What can hang from each mark
rupo: davo divinam pupo
rofa: gebiz zeruf
kanid: gozoge pupo
bafe: divinam
gozoge: bafe filep meso zeko
zeruf: siro
gebiz: davo filep rofa rupo
meso: davo
filep: bafe gozoge kanid rofa
lefon: divinam siro
rami: pupo
divinam: gebiz mulav rupo
davo: kanid siro zeko
pupo: lefon meso
mulav: pupo
zeko: filep gebiz rofa
siro: bafe davo divinam pupo rami

Each row was made from one small tree. The marks that hang from a mark follow it in brackets, in alphabetical order. Every link used is in the known rows. Write each row's tree.
Known rows
gebiz(davo(kanid siro) rofa): [ -42   60   35    9  -36   16   25 -176   72   86  -95  -46   93   20
 -122  -71  -33    2 -112 -136   47 -149  -82   -4  -37  -60  128   32
  123  211   18    8  -56  -19 -100  -42   37   59  -16  151  -74   54
  135   25   56 -130  -26  -29 -237  -92    7  -45 -182  182]
lefon(divinam(mulav) siro(bafe)): [ -95  -51  -32  -72   86   53    9   91  -28 -157   24    8 -229  -20
   37  -12  -66  -71 -151  -59  -44  119    7   -2  129   25  -38  -56
   -4 -123   78 -151   41  -35   43 -104   -9   11  -37 -101  -13  -24
  -87  -41  -13 -133   49  170 -194  197    6  -68 -148 -263]
zeruf(siro(bafe(divinam(rupo(davo))) pupo rami)): [ -39  -82  -10 -204  115   79   34  121 -217  -88  222  -39  183  -43
   -8 -250  234 -228  108  233   76   79   31    8  104   88  130  -50
  -43 -195   10 -115  -27  103  -98  -66   46  -66  -25  -86   45   82
 -200   63  113 -427 -183  -92  -46   14   86  -14  -14 -130]
divinam(gebiz mulav rupo(pupo(meso))): [ -71  -97  -45 -126   46  -24   24   74 -166 -191  125  -23 -240    3
   67 -261 -113  -69 -130   75  170  -39   54   36   -3  -18   72   16
  137  -76  -28 -202   66  -54   13   -3  101   44   42   42  -59   -8
  -11  -16 -122 -314    3  222    5   77    8 -253   56  552]
lefon(divinam(mulav(pupo) rupo(davo(siro(rami))))): [ -72  -91  -13 -176   76   26   68   94 -154 -217   -1   -3 -286  -29
   25 -165  -92 -144 -132  -38   57  -12   19   -1  -52   23  -84   14
   79 -144   73 -281   45   27   -6  -34   63  -27   86   80  -24  -38
  -60    2  -21 -248   49  189  -23 -192   -3 -228  -70  300]
davo(kanid(gozoge pupo)): [ -39   33    6  148  -88  -26  -58   -3  129   56  -14  -10 -102   61
  -52   38  -19   67  -64 -113 -159   11   -3  -23  -63  -35   75   20
   77   15   16  103   10   27  -11  -30   -1    3   -4   54   13  -39
   40   35 -166   83   21  -33   77  -33  -56  -79 -142  235]
rami(pupo(lefon meso(davo(kanid siro(bafe))))): [  37   68  -36  -49   30  -39  -48 -107   -1  -92   24   16   20  -17
  -12 -152   -9  -87  -92  201   77  189  -77  -47  -88  -81  236   94
   15  120   89  -73   13   11  119 -112   66  -55  -81 -102   14  -35
 -112   50   80 -261   25   22  -15  190  -29  -61   18 -143]
siro(bafe divinam pupo(meso)): [ -10  -17  -70 -132  102   50  -12   77  -59 -122  142   -4   10  -38
  -12 -161   92 -208  -44  202   75  263  -11   -8  100   20  242   -2
  -23 -106    8  -74  -51    2   41 -116   -7  -69  -80 -160   66   15
 -195   51   52 -250  -84   24  -68  295   49   20  -13 -265]
filep(bafe(divinam) gozoge): [ -20  -93   16   57  -37   67  -17   63   -1   50  -19  -10 -106   34
   73   31   24  -47   52 -146 -157   52   53  -13   56  -33   -6  -72
   40   65  -82   57  -18  -12 -105   43  -64   50   -8  161   11  -26
   14   30  -71   86  -35 -120  210 -140  -62  182  -60  520]
siro(bafe davo pupo(meso)): [ -32    0  -38  -90   99   35    6   50  -90 -132  229   15   33  -22
  -64 -170  102 -219  -30  242   84  216   70    1   89   29  216   37
  -20 -153  -14  -97  -29  -42   94 -111   46 -126  -73 -147   52   47
 -127   67   61 -269  -79   49   -1  196   29  -31   77 -246]
gozoge(bafe(divinam) filep meso zeko): [  36 -100  113  203 -208  -43 -106   84    8   59  105  -22 -288  115
  113  -98  -92    9    1  -45  -94  123  186  -33  -39   17  156 -132
   36 -113  -63   55  -67   67  -56    2  -38  -16  -10   27  -40   39
  153  118 -323   69   36 -149  258  127 -152  358  -94  269]
meso(davo(kanid siro)): [  -1   24    0  -34  -63  -25  -42  -43   26   42  -50   15   -8   48
  -95 -151  -68   37   -1  -35    3  -44  -21  -34 -120  -97   57   35
   39   13   71  -12    8    5   36  -49   29   26  -22   45   -8  -11
   40   42  -44 -188   76  -12   35 -180  -52  -45 -102  164]
pupo(lefon(divinam(mulav)) meso): [ -19  -15  -50  -10  112  -28   -7   23  -41 -161   40   31 -261  -29
  125 -142 -117 -114 -151   34   38  162   14   -6    8  -42   52   38
   18  -23   20 -148   44  -42  113  -68   25  -30  -46  -35   13  -40
 -110  -52   77  -86   70  271 -109  165  -26 -162    5   59]
mulav(pupo(meso(davo(zeko(gebiz))))): [  29   74   62   63   15  -43  -85  -69  -35  -34  -78   23 -159   -2
  -47 -129 -164 -123 -118  182   97   12   33  -28  -90  -13  194   39
  -22  -43  -50  -76   62   -4    9  -26   33  -57   -1  103  -25   11
   55   62  156  138  -22   56 -143  103  -41 -102   37   11]
mulav(pupo(lefon(divinam(gebiz(davo rofa(zeruf)))))): [ -45   -4   62   64  102  -11   47  -34    0  -42 -161   -6 -109  -67
  -17    8 -132 -123 -231  -82    2  -24  -54   -2   54  -45  -69    9
   16  220  -28  -74  -32  -80  -25  -43  -30   18    0    5  -42  -40
   23  -35  242  142  -84   84 -354  125  -16 -173  -18  232]
zeruf(siro(bafe davo)): [ -66    2  -14  -56   57   62   -4   86  -57   -3  133    1  135    5
  -23  -85  142  -30  126  109   -3  -10   44   -5  139   51   64  -29
  -67  -58  -18   48  -66  -19    4  -70   29  -45  -23 -148   31   42
  -75   34   28 -155  -80  -27    6   30   49   49   53 -226]
davo(kanid(gozoge(bafe) pupo(lefon)) zeko(filep)): [ -19   91   69  282  -91  -27  -81  -66  207   14  -73   -6 -191   85
  -68  -17 -183   36  -47  -15 -138   28  -37  -28 -107  -80   82   -2
  103   39    7  134  -52  -44  -37  -33  -52   51  -16  105  -60   11
   82   63  -75  225   26  -45   37   69 -146 -170 -254  524]
lefon(siro(davo divinam(rupo) rami(pupo(meso)))): [ -55 -117   15 -190  104  -25   53   62 -107 -290  262   55 -170  -94
  -60 -136  -12 -247  -88  317   26  320  -10  -52  191    3   58  -23
    4 -132   44 -185   45  -10  110 -108   50 -113  -11 -126   36   -4
 -290   68   33 -139  -90   -3   66    1   64 -121   18   44]
davo(siro(bafe pupo rami) zeko(gebiz)): [  24   45   24 -167   66   21  -14  -44  -20  -98   89  -31   73   -5
 -136 -167   42 -187  -72  248  128   -8  -77   16   35   22  181   39
   16 -143   72 -137  -33  -42  -42  -77   49  -54   10  -28  -49   87
  -46   43  158 -354    0    9 -195  100   42   -9 -137 -171]
rami(pupo(lefon(divinam(mulav)) meso(davo))): [ -21  -10  -40  -20  100  -53  -47   -7  -61 -146   47   47 -266  -67
   93 -146  -95 -138 -104  166   70  241  -30  -47  -40  -64  101   67
   -5   75   36 -157   53    3  145  -92   38  -81  -60  -49   14  -48
 -114   -6   48 -114   59  117    6  258  -44 -150   27  -43]
rofa(gebiz(davo(siro(rami)) rupo(divinam)) zeruf): [  49   48   37  -92  104    6   19 -140  -39  145  -29  -91  239  -38
  -24  -30   64   46  -83  -92  103 -339 -178   65  116  -49   52  103
  175  133  -60   16  -19  -98 -167  -46  102   31   55  169 -122   20
  -12  -27  161 -206   78   -2 -375  -35   26   75  -87  315]
pupo(lefon meso(davo(kanid siro(divinam)))): [  37   28  -35  -69   23  -54  -40  -47    6  -85  -11   44  -76   10
  -11 -245 -123  -71  -94   89   45  180  -57  -47  -77 -138  193   56
   37   21   69  -57    1  -11  112  -91   29    4  -89  -43   34  -42
 -121   33   91 -187   51  120  -21  -34  -46 -113  -33  202]
meso(davo(kanid(gozoge) siro(divinam(mulav)))): [ -69  -21  -40  -97  -70  -21  -62   49    7  -46  -14   23 -231   62
  -14 -150  -97    3   10 -137  -49   39  -16  -23 -121  -81  120    6
   60   -8   60  -16  -25  -25   15  -82   19   32  -27   57   17  -31
   10   70 -189 -205  125   -8  140  -64  -69  -88 -212  451]
mulav(pupo(lefon meso(davo(siro zeko)))): [  72   58   29  -36   21  -53  -45  -69  -31 -118 -116   29 -154    9
    0 -192 -188  -97 -151  166  102  125  -11  -30 -199  -80  177   66
  -22   28   44 -114   48    3   87  -19   21  -24  -26    3    5  -53
  -55   42  231   -3   68  150  -96  -23  -56 -125   36  171]
meso(davo(kanid(pupo) siro(divinam) zeko)): [ -28   44   34   -3  -67  -27 -105    0   99   42  -97   20 -108   48
 -177 -190 -132   12  -42   67  -15   42  -79  -71 -107 -135   97   17
   90  -48   75   47  -50   57    6  -53  -16   60  -36   38  -14  -19
   28   72  -84 -173   38  -17   45 -228  -70  -91 -219  284]
gozoge(bafe meso(davo(zeko(filep gebiz rofa)))): [   3   44  126  179 -102    1 -104  -38   37  147  -85   22 -174   62
 -131  -30 -201  -15  -44   23  -51  -51  -17  -33   -2  -67  109  -51
   20    4  -91   65  -50 -135 -106  -69  -40   30  -10  119 -101   94
  248   63   39  106  -15 -136   72   13 -174   12 -163  362]
kanid(gozoge(filep(bafe) meso zeko) pupo): [ -11  -67   76  245 -216  -24 -129   73  166  104   48  -15 -401  118
   53   34  -89   81 -157 -151 -255   82   80  -26    2  -60   89  -61
   76  -41  -69  132  -34   12  -33   -1  -26  -38    5   84  -18  -44
  196   68 -324  281  131 -193  299   47 -171  262  -72  396]
zeruf(siro(davo divinam(mulav))): [ -92  -53  -26 -110   77   40   -2  172 -107  -59  151   16  -84  -14
   32 -131   70  -77  146   53   21   44   54   -6  119   34   20  -44
  -27  -51  -39    6  -86  -47   -1  -57   17  -30   12  -68   45   18
 -115   23  -73 -140  -49   39   99  -46   53  -32  -56  181]
meso(davo(kanid siro(rami))): [  14    6   12 -110  -48  -38  -14  -31    4  -22   26   23   18   38
 -122 -195  -31  -48  -22   29  -11  -42  -26  -16 -102  -84   29   17
   12  -64  105  -65   27   -1   47  -69   50  -18   -1   30    1   -9
  -35   51    4 -265   73  -51   33 -199  -18  -73  -87  110]
rupo(davo(siro(divinam(mulav))) pupo): [ -43   -2  -58 -194   26   46   87   24 -104  -68  -38  -41  -43   12
   63 -186  -38   21  -25  -98  139  -28  -97   11  -39  -21  124   49
  213  -22   73 -144  -61   -6  -61  -19   92   50  -10   83  -37  -29
    2   18 -113 -367  103  121   33 -142    7 -108 -125  397]
rofa(gebiz(rupo(davo pupo(lefon(siro))))): [  55   70   13   20  129  -25   41 -129  -25  -20  -46  -39  146  -53
   65  -11  -77   50 -119   10  152  -88 -143   25   99  -19  155   96
  224   65    6  -86   22  -47 -102  -28   85    7  -24  103 -101   20
  -46  -33  214  -63  -29  158 -340   92   11  -73  -63  -26]
filep(gozoge(meso) kanid(pupo) rofa): [  -2  -12    0  176 -188   58  -54   64  120  159    2  -15 -236   89
  -66  220    9  -19 -217 -292 -342   62   43  -56  150  -47   28  -41
   96  103 -138  117    0  -46 -108    9  -32  -60    0   99  -47  -54
  179  -11 -192  423  -39    4  306 -135  -95  148 -136  251]
siro(divinam(rupo) rami(pupo)): [ -18 -101  -11 -171   69  -21   32   74  -78 -196  166   18  -84  -80
  -24  -69   45 -193   13  243   38  164  -56  -35   91   27  -19  -18
   10  -19   37 -114   -1   30   18  -56   19  -71   45  -66   25  -16
 -212   57  -44 -178  -93 -101  130   40   71  -69  -13   62]
bafe(divinam(gebiz(davo filep) mulav rupo(pupo))): [ -88 -120  -27  -70   47   25   39   42 -201 -123   51  -52 -150  -24
   72 -215  -96 -113  -94  -10  132  -64   58   33   46   22  163  -40
  184   65 -107 -139    2    7 -176   36   37  108    9  158  -80   30
  106   29 -121 -216 -176   97 -108   66   30 -246  -98  566]
zeruf(siro(davo divinam rami(pupo))): [ -55  -58   -2 -145   91    7   28  112  -82 -101  232   24   60  -70
  -34 -120  162 -157  164  260    5  112  -14  -35  163   46   34  -30
  -64   -6   14  -16  -71    6   34  -85   32 -121   23 -139   63   18
 -243   64   12 -146 -110 -129  117   -6  102    3   14  -75]
filep(kanid(gozoge(meso zeko(gebiz)))): [ -10  -17    3  156 -180  -42  -88    3   76   81   67  -13 -265   83
   32  154  -74    4  -74 -158 -187   -1   61  -30   44    5  206    0
   55   12 -105   62   20  -33  -94  -17   -7  -81  -17   81  -40   14
  189   51 -214  403  -14  -56  168  171 -102  126 -126   81]
mulav(pupo(meso(davo(zeko)))): [  17   50   48   26   -4  -41  -70  -38  -30  -61  -66   28 -150    8
  -44 -156 -147 -113  -84  169   76   55   48  -26 -156  -29  140   19
  -39  -40  -13  -69   54   27   46  -22   17  -52  -12   57    5  -17
   -3   73  133   83    3   38  -77   43  -42 -105   45   48]
zeko(filep(bafe kanid rofa(zeruf))): [ -12   24   40  206  -62  126   13  -47   82  159  -58  -27 -176   34
  -24  126    2 -100 -125 -207 -222 -152   11  -16  339  -38 -187    8
   41  161 -209  110  -51 -254 -100  -34    6   -5    9  197  -91    9
  196  -17  -75  415   -4 -183   33  -37  -71  117  -79  381]
rupo(davo divinam(gebiz mulav) pupo(meso)): [ -58   21  -55 -169   65   -1   82  -11 -221 -146   58  -68   -8   -7
   15 -259 -106  -29  -71  -16  232 -171  -41   53  -80  -55  159   47
  246 -131   -3 -174   45   49  -44   18  157   73  -21  141  -74    0
    3   12  -71 -361   75  250 -117  137  -16 -308   71  552]
rofa(gebiz zeruf(siro)): [  16   34   52   83   72   55  -40   -2    1  206  -12  -26  153  -15
   46  -18  149   13   63  -61  -28 -167  -37    2  209    7  -77   39
  -50  108 -100  114  -63 -158  -75  -73   35  -11   47  -19  -34   29
  -32  -35  120  -16    4  -77 -155  -52   13  126  -64   43]
siro(bafe(divinam) rami): [  13  -43   -2 -130   36   35   14   61 -110 -115  108   -6   84   -3
    5  -73  133 -187  -37  125  -30   92   46   17   96   83  111  -57
  -52 -165   19  -64    3   39  -43  -51   18  -24  -32  -98   38   17
 -111   60   27 -280 -108  -78  -24  104   60   61    9 -278]
mulav(pupo(lefon(divinam siro(bafe)) meso)): [  24    3  -15    5  116    0   22    4  -20 -218  -53   24 -186  -42
   67  -38 -136 -138 -262   98  -11  250    8  -30   39    3  108    8
  -45  -13   67 -171   89  -13  116  -87  -13  -49  -51 -142   34  -87
 -193  -16  243  100   -8  252 -286  229    5 -110   25 -294]
mulav(pupo(lefon(divinam(rupo) siro) meso(davo))): [  13  -61    7  -11   99  -44   -3   24  -71 -219  -45   58 -339  -49
   46 -148 -250 -138 -242  137   19  262   23  -65  -21  -65   45   14
  -34  -34   43 -217  147    8  140  -66   -9  -42  -38  -54   22  -89
 -166   -3  224  117   15  240 -161   40  -44 -207   41   43]
pupo(lefon meso(davo(zeko(rofa(gebiz))))): [  64  104   64  102   68  -50  -92 -137    4  -36  -39   56  -83  -16
  -24 -158 -169 -160 -135  205  108   78  -47  -34   48  -89  164   89
   -1   13  -61  -46   17 -108   42  -84   48  -20  -80   45  -58   54
   17   24  271  -19    3   79 -175  164  -73 -118   11   20]
rofa(gebiz(davo(siro))): [  42   24    0   14   25   11  -12 -111   16   84  -65  -29  131  -10
   36  -11   37   46  -54  -73   51  -76  -82   18   48  -17  143   80
   97  114  -26   -8  -44  -49 -107  -13   37   33   28   86  -79   29
   39  -27   81  -64   -9   31 -170  -18   10   73  -83   19]
zeko(filep(kanid) gebiz(rupo(davo)) rofa(zeruf)): [ -32  132   82  209   27  106    1 -182   17  240 -121  -68  -47  -26
  -83  173  -45  -69 -185 -154   -9 -359  -91    6  372   10   74  102
  142  157 -233   42  -44 -223 -239  -64   68  -22  -19  290 -181  112
  349   -9   74  418 -107 -126 -272  105  -68  -39 -129  188]
divinam(mulav rupo(davo(kanid) pupo(lefon))): [ -46   10  -32  -55   67  -35   71    4 -109 -160   72  -21  -85   10
   48 -171 -135  -69  -35  -19  168  -53  -24   19 -113  -29  -12   59
  248    0   50 -178   16  -50  -35  -29  118   22    2  157  -59  -18
  -12   15  -68 -323    8  205   -9  -32  -14 -345 -126  540]
siro(divinam(rupo(davo(kanid))) pupo): [ -65  -48  -22  -86   78    3   30   70  -72 -106  127   -3    9  -51
  -96 -156   -5 -171   71  109  100  121  -31  -30    1  -22   36    6
  128  -82   24  -95  -65   50  -45  -63    7  -30  -25   45   20   42
 -122   70  -37 -225 -146    0   11  -30   12 -186 -146  277]
lefon(divinam(rupo) siro(bafe pupo rami)): [ -62 -134  -22 -175  143   35   60  113  -68 -254  198   13 -141  -68
  -67 -136   -7 -230 -141  190   -8  220  -11  -23  182   24  -54  -52
  -25 -216  111 -254   83    1   71 -131  -10  -75  -20 -160   14    6
 -259   -2  117 -259  -44   92 -188  122   58 -113 -108 -305]

Which tree is each row?
[ -37  -10  -36  -55   70  -30   70   18  -43 -137   42    1    1  -21
   -1 -147 -122  -65   15   53  112   53  -85  -33    1  -48   32   28
  222   19   48  -92  -40    3  -33  -46   49   31  -38   60  -16  -24
  -98   50  -36 -208  -78  109   -8  -50    7 -245 -106  398] | siro(divinam(rupo(davo(kanid) pupo(lefon))))
[  -7  -95   20   92  -41   97    1  107  -92  -78  -25  -27 -363   48
  108  -17  -99 -113  -44 -131  -76   46  143   -3   -4   54   34  -76
   35   33 -116  -64   15  -68 -117   36  -52   37   79  174  -49  -15
   76   57 -144  210  -29    8  224  -13  -81  -23 -145  666] | zeko(filep(gozoge(bafe(divinam(mulav(pupo) rupo)))))
[ -38   -1  -17 -147    9   44   43   -5  -48  -20  -71  -11   51  -16
  -17  -96   11   12    4  -67   45   28  -99  -13   -3  -39   84   17
   96  -58   58  -49  -89   69  -55  -12   26   41  -30   17   -6    9
   -9   23  -15 -189   10    6   22 -187  -18  -27  -50  196] | rupo(davo(siro(divinam)))
[ -31  -77  -23 -147   93   25   26  122  -80 -158  107    1 -184  -49
    8  -65  -24 -157  -69   49   41  247  -11    4   62    4   38  -41
    3  -81   49 -144    3  -44   23  -65  -30  -22  -22  -60   31  -12
 -185   -9   22 -109   -2   90  -78  126   40  -70 -202   84] | lefon(siro(divinam(mulav) pupo))
[  41   23   21  191  -55   64  -28  -49   58   99  -27  -17  -90   34
   23  151   28  -84  -78 -158 -171  -91   18  -23  292  -13  -66   36
   70   81 -182   86  -21 -169 -111  -11   25  -17   39  188  -92   21
  104  -26  -63  268  -59  -58   42   10  -43  202  -42  109] | filep(bafe kanid rofa(gebiz))
[  -1  -59   81   93 -171  -45  -94   69   37   81   35   20 -186  102
    9  -82 -115   80   31  -80  -99   88   81  -20 -148  -79   62 -120
  -12  -88   10   63  -49    3   10  -38  -45  -14   -5  -13  -33    2
  103   79 -166    0   92 -149  291   10 -180  197  -49  261] | gozoge(bafe filep meso(davo))
[ -43  -30  -29    7   68    5   -9   72  -67 -133  -21    9 -332  -15
   86  -94 -108 -115 -143  -24   18   62   84   -8  -33   30   24   15
    1  -36   -3 -162   61  -20   64  -49   17  -48   34   31   14  -58
  -50  -13  -17    7   53  223  -99  101   -7 -128  -32   38] | lefon(divinam(mulav(pupo(meso))))
[ -97  -73   45   31  -74   58  -18   32  -81  -65  -47  -35 -280   44
   59  -81  -75  -68  -57 -193  -80    7   76   17    8   18  177 -110
   -4   -1  -97   31  -45   -8 -126    0  -43   99    4   75  -41   68
  146   69 -144  -56  -48  -78   63  125  -97  -61 -122  560] | kanid(gozoge(bafe(divinam(gebiz(filep rofa) mulav))))
[ -58   12   27  -81   96   14   -9    3  -35 -180  193   24  -29  -28
 -127 -166  -22 -214  -79  294   86  246   29  -14   87   -3  180   -5
   -8 -193   40 -125   -2  -35   85 -117   23  -90  -98 -130   11   68
 -152   68  158 -177  -61   74 -172  182   15  -84  -58 -219] | lefon(siro(bafe davo(zeko) pupo(meso)))
[  -7  -55    9 -142   89  -17   64   83  -95 -158  273   30   26  -42
 -110 -142   94 -255   27  228   42  141   53   14   57   26   14   12
  -25 -164   28 -137   -9  -52   76  -66   37 -152   10  -69   50   39
 -170   55   78 -215  -62  -30   73  -22   60  -93   11  -25] | siro(davo pupo rami)
[ -81   40  101   45   47   63  -32   13  -64    4   42   15  -13    8
 -110  -47   20 -207   -8  130    9    6   57  -27  224   47   42   -2
    4  -56 -106   35 -108 -127  -59 -103   28    2  -85  -32  -28   86
   97  108   19 -211 -110 -106  -68   40  -24   22  -83  110] | siro(bafe(divinam) davo(zeko(rofa(zeruf))))
[ -46   79   31  -36   51   28   66 -145  -33   55  -83  -74  100  -22
  -52  -82  -58   37 -106  -50  185 -250 -117   19   39   -8  159   49
  222  108  -28  -47  -16   21 -143  -10   95   20  -31  188  -97   70
  147   29   96 -170  -29   11 -260   -9   12  -79  -29   95] | gebiz(rofa rupo(davo pupo))
[   0  -11  -36 -116   -8  -60   20  -28   61 -170   79    9  -60   -6
  -11  -58    4  -88  -12   48  -61  146 -108  -33  -58  -43  126   44
   66  122  133  -46  -37  -12   48  -96   30  -48    1  -52   40  -53
 -198   72  -55 -183   48  -49   80   35   14  -81 -178  272] | davo(kanid(gozoge) siro(divinam rami(pupo(lefon))))
[ -77   64   59   84   -6  -60  -33  -33   63  -55   99   36   13   24
 -176  -85  -95  -86   98  128   34  -53   50  -27  -44  -30   -9   12
   91  -50    8   31  -62  -39   21  -50   28  -33  -20   65  -20   63
   26   96  -44  -66  -74   12  -15  -74  -21 -159 -123  184] | siro(davo(kanid zeko))
[ -59  -36   -8  -53   56   72  -16  114 -126   -6  131   -5  113    4
   21 -113  168  -74  138  124  -13   50   96  -19  160   81  143  -46
  -65  -77  -55   48  -63   28  -40  -52   16  -18  -48 -136   52   50
  -79   63   -7 -207 -144  -38   30    4   52   98   27 -167] | zeruf(siro(bafe(divinam) davo))
[ -13   61    9  -16   32  -62  -55 -105    2   23    7  -25  -31   12
  -16 -233 -148   51  -43  177  194 -136  -61    3  -71  -59  231   60
  163   27  -12  -48   51   19  -21  -30   79  -15  -52  138  -68   27
   39   46   67 -147   52   65 -188   77  -15  -67    4  132] | gebiz(rupo(pupo(meso(davo(zeko)))))
[ -20   -4   60   77  -76   -4  -90    8   53   89  -51   39 -115   40
 -130  -52 -147  -28  -13   25  -89  -25   -9  -21  -75 -118    2  -55
   32   29  -54   71  -40  -84  -64  -34  -51   24  -26  105  -20   23
  136   59   51   76  -21 -150  110 -130 -130   -6 -107  338] | gozoge(meso(davo(zeko(filep(bafe)))))
[ -27   34   32  -45  128  -15   -2   11    4 -205   59   49  -53  -49
  -65    1 -130 -162  -95  208   41  224  -70  -29  190  -13  111  -18
   31  -91   31  -59  -53  -85   25  -95  -14   -7  -91 -132  -17   31
 -119   31  185  -13 -106  122 -198  215   10 -109  -94 -134] | pupo(lefon(siro(bafe davo(zeko(gebiz)) divinam)))
[ -62   94   45  120   -3   47   27 -202   85   69  -80  -39   94  -18
 -163  -48  -83 -108 -124 -118   25 -180  -50   -3   47  -34  129  -23
  104  256  -77   59  -65  -38 -155  -54    3   33  -32  207  -81   91
  204   61  101   88 -163  -92 -338   63   18 -186 -199   -2] | gebiz(davo(kanid) filep rofa)
[ -36   17   25  135   15   75   -4 -112   79  121  -66  -35  -10  -15
  -11   61  -61  -41  -61 -163  -73 -137  -68   18  144  -41   99  -35
  110  210 -140   61  -48  -90 -207   10  -32   22   10  297 -100   45
  198   -2   74  317 -103 -119 -126   62  -34    7 -105  303] | zeko(gebiz(davo filep(bafe gozoge)))
[  24   -6    4  -88   41  -34   13  -50  -45 -115  150    7    5  -54
   -6  -97   88 -163  -58  234   39  116  -25   -5   14   18   98   30
  -35  -11   39 -107   46   23   70  -59   70 -123   13  -44   21   -2
 -159   35   61 -123  -13  -78   21  127   50  -29   84 -165] | siro(rami(pupo(meso)))
